Below is a small trained network, with its code and all its weights. Each question gives an input and a target symbol and asks what happens when units are switched off, that is, made to give their printed mean instead of their output.

import numpy as np


def w(rows, s, z=0):
    codes = np.array(rows[::2]) - 128.0
    scale = np.full(codes.shape[1], s)
    scale[-1] = z or s
    return codes * scale


def norm(h):
    return h / np.sqrt((h * h).mean(-1, keepdims=True) + 1e-5)


def f(y):
    return np.maximum(y, 0)


def softmax(a):
    e = np.exp(a - a.max(-1, keepdims=True))
    return e / e.sum(-1, keepdims=True)


def log_softmax(a):
    a = a - a.max(-1, keepdims=True)
    return a - np.log(np.exp(a).sum(-1, keepdims=True))


def net(x, mask):
    ids = ['ΔΨαεηθλμξφ'.index(c) for c in x.split()]
    T = len(ids)
    res = E[ids] + P[:T]
    u = 0
    for l in range(3):
        q, k, v = (norm(res) @ M[l].T for M in (Q, K, V))
        z = softmax(np.where(np.tri(T) > 0, q @ k.T / 4**0.5, -1e9)) @ v
        res = res + np.where(mask[u], z, O[l][:, -1]) @ O[l][:, :-1]
        u += 1
        y = f(norm(res) @ A[l][:, :-1].T + A[l][:, -1])
        res = res + np.where(mask[u : u + 12], y, B[l][:, -1]) @ B[l][:, :-1]
        u += 12
    return log_softmax(norm(res)[-1] @ U[:, :-1].T + U[:, -1])


Q, K, V, O, A, B = {}, {}, {}, {}, {}, {}
E = w([
[113,137,117,155],'Δ',
[95,160,115,143],'Ψ',
[148,136,144,140],'α',
[138,104,133,135],'ε',
[140,165,82,121],'η',
[139,162,143,105],'θ',
[104,120,168,149],'λ',
[139,140,36,129],'μ',
[52,113,39,33],'ξ',
[253,120,114,135],'φ',
],0.023)
P = w([
[182,109,153,253],'0',
[183,149,171,230],'1',
[171,161,160,196],'2',
[162,138,121,163],'3',
[145,125,92,143],'4',
[139,102,66,116],'5',
[127,96,56,110],'6',
[98,101,61,120],'7',
],0.0036)
Q[0] = w([
[128,170,176,63],'L0H1',
[103,183,110,112],'L0H1',
[168,244,131,188],'L0H1',
[113,129,119,255],'L0H1',
],0.0094)
K[0] = w([
[152,166,197,124],'L0H1',
[125,255,7,203],'L0H1',
[129,140,111,63],'L0H1',
[30,36,73,36],'L0H1',
],0.0068)
V[0] = w([
[54,169,167,155],'L0H1',
[100,1,137,38],'L0H1',
[161,164,123,133],'L0H1',
[185,32,68,214],'L0H1',
],0.0037)
O[0] = w([
[86,255,96,142,167],'L0H1',
[205,73,137,158,6],'L0H1',
[72,138,157,76,146],'L0H1',
[23,188,128,155,171],'L0H1',
],0.0049,0.0025)
A[0] = w([
[55,218,79,90,186],'L0N1',
[197,141,254,126,109],'L0N2',
[168,130,88,148,72],'L0N3',
[143,202,119,204,93],'L0N4',
[113,243,53,62,150],'L0N5',
[172,142,87,123,159],'L0N6',
[131,227,128,107,151],'L0N7',
[67,146,121,163,43],'L0N8',
[171,59,64,81,251],'L0N9',
[114,135,100,81,175],'L0N10',
[82,167,154,112,96],'L0N11',
[103,106,196,139,125],'L0N12',
],0.0074,0.0027)
B[0] = w([
[188,37,198,121,253],'L0N1',
[95,90,84,174,235],'L0N2',
[161,244,146,115,153],'L0N3',
[135,49,96,120,230],'L0N4',
[129,96,134,169,252],'L0N5',
[140,153,191,175,176],'L0N6',
[96,40,82,145,213],'L0N7',
[170,143,117,89,176],'L0N8',
[78,119,144,150,195],'L0N9',
[117,95,137,176,166],'L0N10',
[253,166,85,142,175],'L0N11',
[53,167,148,92,192],'L0N12',
],0.0049,0.0047)
Q[1] = w([
[10,155,106,190],'L1H1',
[128,97,104,98],'L1H1',
[95,73,140,156],'L1H1',
[219,254,139,13],'L1H1',
],0.0089)
K[1] = w([
[102,129,69,66],'L1H1',
[102,119,176,126],'L1H1',
[163,177,146,10],'L1H1',
[148,111,140,249],'L1H1',
],0.012)
V[1] = w([
[231,128,125,97],'L1H1',
[199,223,75,223],'L1H1',
[132,19,169,169],'L1H1',
[50,53,2,94],'L1H1',
],0.0068)
O[1] = w([
[111,196,34,47,57],'L1H1',
[121,70,1,135,129],'L1H1',
[162,65,207,19,254],'L1H1',
[21,4,75,156,183],'L1H1',
],0.0074,0.0048)
A[1] = w([
[63,216,224,118,136],'L1N1',
[102,227,211,52,229],'L1N2',
[153,128,83,56,101],'L1N3',
[11,134,128,190,166],'L1N4',
[136,71,130,138,155],'L1N5',
[215,95,116,88,234],'L1N6',
[183,115,223,52,82],'L1N7',
[141,91,185,219,190],'L1N8',
[150,237,98,140,238],'L1N9',
[207,115,66,71,251],'L1N10',
[77,130,254,172,70],'L1N11',
[56,112,91,137,85],'L1N12',
],0.0065,0.0028)
B[1] = w([
[214,73,198,89,170],'L1N1',
[103,223,22,203,170],'L1N2',
[168,97,233,132,147],'L1N3',
[225,171,3,134,193],'L1N4',
[90,206,7,169,208],'L1N5',
[103,166,180,61,220],'L1N6',
[30,170,68,75,195],'L1N7',
[116,212,81,179,254],'L1N8',
[201,114,72,2,146],'L1N9',
[13,224,143,118,205],'L1N10',
[94,221,119,147,216],'L1N11',
[222,206,91,145,156],'L1N12',
],0.0045,0.0058)
Q[2] = w([
[106,91,21,115],'L2H1',
[132,60,154,109],'L2H1',
[129,3,164,170],'L2H1',
[148,114,152,93],'L2H1',
],0.012)
K[2] = w([
[199,207,72,67],'L2H1',
[130,158,158,254],'L2H1',
[25,114,95,198],'L2H1',
[112,118,228,57],'L2H1',
],0.0073)
V[2] = w([
[122,173,14,50],'L2H1',
[255,61,149,72],'L2H1',
[113,81,81,126],'L2H1',
[97,61,171,140],'L2H1',
],0.0051)
O[2] = w([
[67,142,188,167,127],'L2H1',
[255,55,73,106,2],'L2H1',
[141,224,156,109,132],'L2H1',
[122,122,171,70,103],'L2H1',
],0.0071,0.002)
A[2] = w([
[165,151,156,93,179],'L2N1',
[200,102,79,182,153],'L2N2',
[134,198,133,99,189],'L2N3',
[115,199,136,171,136],'L2N4',
[96,54,192,150,1],'L2N5',
[205,141,82,71,175],'L2N6',
[111,154,79,128,149],'L2N7',
[144,26,154,158,129],'L2N8',
[175,175,208,92,125],'L2N9',
[111,120,150,54,53],'L2N10',
[251,130,126,83,157],'L2N11',
[92,81,98,148,108],'L2N12',
],0.013,0.0047)
B[2] = w([
[74,110,63,141,174],'L2N1',
[143,178,120,122,190],'L2N2',
[203,119,152,122,223],'L2N3',
[189,169,119,156,253],'L2N4',
[143,115,196,108,149],'L2N5',
[185,149,148,35,201],'L2N6',
[129,110,177,108,202],'L2N7',
[196,137,129,142,157],'L2N8',
[120,149,111,201,191],'L2N9',
[101,180,116,141,152],'L2N10',
[122,113,2,63,199],'L2N11',
[135,93,141,102,206],'L2N12',
],0.0087,0.0065)
U = w([
[45,132,60,178,184],'Δ',
[186,32,211,141,141],'Ψ',
[193,197,191,191,103],'α',
[91,93,147,148,117],'ε',
[175,71,106,192,1],'η',
[59,195,163,84,55],'θ',
[96,105,250,140,102],'λ',
[177,41,108,172,27],'μ',
[84,39,158,95,155],'ξ',
[177,124,85,79,177],'φ',
],0.016,0.0063)

Each question gives the input, a string of symbols that net reads in full, and the target symbol t.
The units are the heads (4 rows each of Q, K, V and O) and the neurons (one row each of A and B). Each row of codes is followed by its name. A weight is (code - 128) times the scale printed after its matrix; where a second scale follows, it is the last column's (O, A, B and U).
mask holds one flag per unit, layer by layer, with each layer's heads first. A switched-off unit (its flag False) gives its mean, the last column of its rows in O or B, instead of its output. The means were averaged over made-up inputs and are rounded, as every weight is.
A unit's drop is (log p(t) with every unit on - log p(t) with that unit switched off) / (log p(t) with every unit on - log p(t) with every unit switched off).
The circuit of an input: a set's keep is (log p(t) with only the set's units on - log p(t) with every unit switched off) / (log p(t) with every unit on - log p(t) with every unit switched off). Starting from the 12 units with the biggest drops (on a tie, the unit counted first), units are removed one at a time, each time the one whose removal leaves the highest keep (on an exact tie, the one counted first), for as long as the keep stays at least 0.8.
units of the circuit, in order: the units of the circuit, biggest drop first
most important unit: the unit with the biggest drop
top k neurons: the k neurons with the biggest drops, biggest first
k most important neurons of layer l: the k neurons of layer l with the biggest drops, biggest first
input λ η μ, target Δ: units of the circuit, in order => [L1H1; L2H1]
input Ψ α η ε μ μ λ, target Δ: units of the circuit, in order => [L1H1]
input η Δ α α Δ, target Ψ: top 2 neurons => [L0N1; L0N7]
input μ λ Ψ λ η θ, target α: top 3 neurons => [L2N3; L1N7; L0N4]
input ε φ α λ φ Δ λ ε, target α: 3 most important neurons of layer 0 => [L0N4; L0N7; L0N12]
input λ ξ Δ λ λ η, target Δ: units of the circuit, in order => [L0N5; L1H1]
input Ψ α α, target Ψ: top 3 neurons => [L0N7; L0N2; L0N4]
input λ α η α φ Ψ, target φ: 2 most important neurons of layer 0 => [L0N1; L0N5]
input ε Ψ λ ε Ψ, target α: units of the circuit, in order => [L0N1; L1H1]
input θ λ Δ θ η ε λ Ψ, target α: 2 most important neurons of layer 0 => [L0N1; L0N12]
input η λ α Ψ θ, target θ: top 4 neurons => [L1N7; L1N4; L0N2; L2N4]
input λ θ θ Ψ, target θ: top 4 neurons => [L0N1; L0N7; L0N2; L1N7]
input θ λ Ψ θ Δ α, target θ: top 2 neurons => [L0N7; L0N2]
input η μ η, target Δ: units of the circuit, in order => [L1H1]
input Ψ φ ε λ Ψ λ η, target α: top 2 neurons => [L0N1; L0N5]
input α λ μ θ η λ ε, target α: top 3 neurons => [L0N12; L0N5; L0N4]
input λ η η Δ, target ξ: top 2 neurons => [L0N4; L0N1]
input φ Δ α α λ θ, target α: top 4 neurons => [L1N10; L1N7; L0N5; L0N4]
input α φ λ λ Δ, target α: 3 most important neurons of layer 0 => [L0N12; L0N1; L0N6]
input λ θ λ Δ λ Δ, target α: most important unit => L0N12
input λ λ μ Δ Ψ α, target Ψ: top 2 neurons => [L0N4; L0N5]
input λ φ Δ θ η α, target θ: 2 most important neurons of layer 2 => [L2N10; L2N4]
input λ Ψ λ Δ ξ α, target Δ: top 3 neurons => [L0N2; L0N11; L0N1]
